Below is a small trained network, with its code and all its weights. Each question gives an input and a target symbol and asks what happens when units are switched off, that is, made to give their printed mean instead of their output.

import numpy as np


def w(rows, s, z=0):
    codes = np.array(rows[::2]) - 128.0
    scale = np.full(codes.shape[1], s)
    scale[-1] = z or s
    return codes * scale


def norm(h):
    return h / np.sqrt((h * h).mean(-1, keepdims=True) + 1e-5)


def softmax(a):
    e = np.exp(a - a.max(-1, keepdims=True))
    return e / e.sum(-1, keepdims=True)


def log_softmax(a):
    a = a - a.max(-1, keepdims=True)
    return a - np.log(np.exp(a).sum(-1, keepdims=True))


def net(x, mask):
    ids = ['αγδελπστψω'.index(c) for c in x.split()]
    T = len(ids)
    res = E[ids] + P[:T]
    u = 0
    for l in range(3):
        r = norm(res)
        for j in range(2):
            rows = slice(3 * j, 3 * j + 3)
            q, k, v = (r @ M[l][rows].T for M in (Q, K, V))
            z = softmax(np.where(np.tri(T) > 0, q @ k.T / 3**0.5, -1e9)) @ v
            o = O[l][rows]
            res = res + np.where(mask[u + j], z, o[:, -1]) @ o[:, :-1]
        u += 2
    return log_softmax(norm(res)[-1] @ U[:, :-1].T + U[:, -1])


Q, K, V, O = {}, {}, {}, {}
E = w([
[28,196,118,159,95],'α',
[137,129,91,211,99],'γ',
[166,119,121,198,69],'δ',
[105,137,108,206,116],'ε',
[82,126,142,185,126],'λ',
[177,72,86,222,56],'π',
[45,135,160,185,77],'σ',
[107,57,139,251,82],'τ',
[98,12,77,114,163],'ψ',
[1,82,24,188,225],'ω',
],0.00035)
P = w([
[136,132,133,112,134],'0',
[112,157,102,159,130],'1',
[180,15,158,250,214],'2',
[92,104,161,138,94],'3',
[124,144,106,135,112],'4',
[105,113,166,145,166],'5',
[93,113,153,139,89],'6',
[126,146,105,131,101],'7',
[94,136,165,112,150],'8',
[96,118,148,141,91],'9',
[132,148,93,129,95],'10',
[92,141,169,100,154],'11',
],0.0022)
Q[0] = w([
[57,175,238,126,127],'L0H0',
[173,124,24,148,42],'L0H0',
[58,111,244,142,182],'L0H0',
[71,236,22,148,68],'L0H1',
[184,34,252,30,207],'L0H1',
[178,22,227,49,196],'L0H1',
],0.0034)
K[0] = w([
[7,117,18,178,65],'L0H0',
[236,150,165,22,169],'L0H0',
[2,63,39,224,72],'L0H0',
[184,235,147,37,239],'L0H1',
[109,9,151,191,7],'L0H1',
[116,21,152,219,23],'L0H1',
],0.0033)
V[0] = w([
[84,162,61,125,107],'L0H0',
[73,140,2,135,93],'L0H0',
[90,57,54,198,113],'L0H0',
[90,64,172,196,78],'L0H1',
[131,83,229,88,95],'L0H1',
[85,176,139,151,209],'L0H1',
],0.0024)
O[0] = w([
[154,51,112,162,98,201],'L0H0',
[178,3,47,184,130,227],'L0H0',
[162,89,87,158,244,254],'L0H0',
[112,156,123,242,206,213],'L0H1',
[172,22,140,254,134,106],'L0H1',
[39,105,181,49,145,217],'L0H1',
],0.002,0.00084)
Q[1] = w([
[34,72,56,247,192],'L1H0',
[149,192,17,114,87],'L1H0',
[222,192,46,33,22],'L1H0',
[70,222,4,18,55],'L1H1',
[214,97,212,232,241],'L1H1',
[204,75,246,228,243],'L1H1',
],0.003)
K[1] = w([
[91,209,36,253,214],'L1H0',
[99,215,41,128,44],'L1H0',
[91,149,51,8,9],'L1H0',
[229,180,219,38,34],'L1H1',
[9,146,24,214,161],'L1H1',
[6,127,42,223,193],'L1H1',
],0.0032)
V[1] = w([
[189,139,111,70,101],'L1H0',
[130,98,192,47,50],'L1H0',
[78,181,250,113,146],'L1H0',
[198,144,208,79,77],'L1H1',
[125,195,37,135,116],'L1H1',
[38,114,188,143,114],'L1H1',
],0.0022)
O[1] = w([
[96,70,76,134,187,5],'L1H0',
[31,66,145,225,162,47],'L1H0',
[23,93,157,116,37,118],'L1H0',
[250,110,108,195,75,59],'L1H1',
[136,84,168,17,153,105],'L1H1',
[74,160,211,179,149,235],'L1H1',
],0.002,0.0012)
Q[2] = w([
[241,181,2,66,22],'L2H0',
[249,142,157,119,236],'L2H0',
[3,59,237,203,233],'L2H0',
[195,200,28,82,97],'L2H1',
[46,63,222,169,182],'L2H1',
[196,202,20,67,75],'L2H1',
],0.0029)
K[2] = w([
[250,232,99,84,186],'L2H0',
[35,253,103,31,109],'L2H0',
[8,19,173,200,74],'L2H0',
[119,225,181,50,64],'L2H1',
[125,80,75,195,194],'L2H1',
[128,200,183,75,75],'L2H1',
],0.003)
V[2] = w([
[119,56,140,148,43],'L2H0',
[133,72,192,83,16],'L2H0',
[202,162,39,48,60],'L2H0',
[67,223,106,132,44],'L2H1',
[135,112,187,118,254],'L2H1',
[207,113,151,128,87],'L2H1',
],0.002)
O[2] = w([
[214,129,75,61,113,191],'L2H0',
[160,218,20,66,152,159],'L2H0',
[47,168,108,102,33,2],'L2H0',
[153,75,209,134,225,133],'L2H1',
[108,157,8,219,87,136],'L2H1',
[160,224,187,123,59,101],'L2H1',
],0.0017,0.002)
U = w([
[230,10,22,252,223,252],'α',
[225,229,235,247,242,144],'γ',
[7,85,16,91,240,89],'δ',
[12,246,206,23,243,114],'ε',
[234,239,5,219,7,153],'λ',
[29,32,223,13,13,80],'π',
[236,209,219,93,80,35],'σ',
[200,85,186,17,85,92],'τ',
[79,243,53,20,57,138],'ψ',
[80,126,231,192,23,31],'ω',
],0.0033,0.0025)

Each question gives the input, a string of symbols that net reads in full, and the target symbol t.
The units are the heads (3 rows each of Q, K, V and O). Each row of codes is followed by its name. A weight is (code - 128) times the scale printed after its matrix; where a second scale follows, it is the last column's (O and U).
mask holds one flag per head, layer by layer. A switched-off head (its flag False) gives its mean, the last column of its rows in O, instead of its output. The means were averaged over made-up inputs and are rounded, as every weight is.
A unit's drop is (log p(t) with every unit on - log p(t) with that unit switched off) / (log p(t) with every unit on - log p(t) with every unit switched off).
The circuit of an input: a set's keep is (log p(t) with only the set's units on - log p(t) with every unit switched off) / (log p(t) with every unit on - log p(t) with every unit switched off). Starting from all 6 units, units are removed one at a time, each time the one whose removal leaves the highest keep (on an exact tie, the one counted first), for as long as the keep stays at least 0.8.
circuit, biggest first: the units of the circuit, biggest drop first
most important unit: the unit with the biggest drop
which heads matter: for each layer, one digit per head in row order, 1 if its drop is at least 0.15 and else 0, layers parted by /
drop when u is switched off: that unit's drop, to one decimal
input ε τ ψ τ λ, target π: circuit, biggest first : [L0H1; L0H0; L1H0]
input ω π γ ψ α α α δ, target δ: circuit, biggest first : [L0H1; L1H0]
input α σ α ε ε α ψ ψ γ, target α: circuit, biggest first : [L0H0]
input ψ τ ε α ψ, target λ: circuit, biggest first : [L0H1; L1H1; L2H0; L0H0]
input α ψ α γ α ψ ε, target α: which heads matter : 10 / 10 / 11
input ε σ ε α τ τ σ α σ ε τ, target π: circuit, biggest first : [L0H0; L0H1; L1H0]
input σ ψ α ψ ψ ψ τ λ α σ γ, target γ: circuit, biggest first : [L0H0; L2H1; L2H0]
input α τ ψ γ α γ α α, target α: which heads matter : 11 / 11 / 00
input ε α ψ δ τ, target π: which heads matter : 11 / 10 / 00
input α τ σ τ σ ω α σ, target α: circuit, biggest first : [L1H0; L0H1; L1H1; L2H0]
input σ σ α ψ ε ψ σ ψ τ, target α: which heads matter : 10 / 00 / 01
input σ α τ α π, target γ: circuit, biggest first : [L2H1; L0H0]
input ψ γ α α ω, target λ: circuit, biggest first : [L0H1; L1H1; L0H0; L2H0]
input ω α ψ α σ σ α α ε π α, target δ: which heads matter : 01 / 10 / 01
input π ψ α π ω, target ψ: which heads matter : 01 / 01 / 10
input π α α ψ σ α τ ψ, target ψ: circuit, biggest first : [L1H1; L0H1; L2H0; L0H0]
input ω α τ ψ α τ σ σ ω α ε, target δ: circuit, biggest first : [L0H1; L1H0; L2H1]
input ε ω ε γ σ α ψ α τ, target α: circuit, biggest first : [L0H0]
input ψ α δ γ ψ, target λ: circuit, biggest first : [L0H1; L1H1; L0H0; L2H0]
input τ ω ω γ α α α π, target ε: which heads matter : 00 / 00 / 00
input σ τ γ α δ α α τ, target γ: circuit, biggest first : [L0H0; L2H1]
input τ τ δ γ ψ ψ λ ψ, target ε: most important unit : L1H0
input τ ψ γ α ψ λ σ α ψ λ π, target ε: which heads matter : 10 / 11 / 11
input τ γ σ τ ψ σ τ π α α ω, target ε: drop when L1H1 is switched off : 0.0
input σ ψ ψ λ ω, target γ: drop when L0H0 is switched off : 0.8
input σ ψ ψ π σ α γ ψ, target γ: drop when L0H0 is switched off : 0.5
input σ σ σ α ε, target γ: most important unit : L2H1
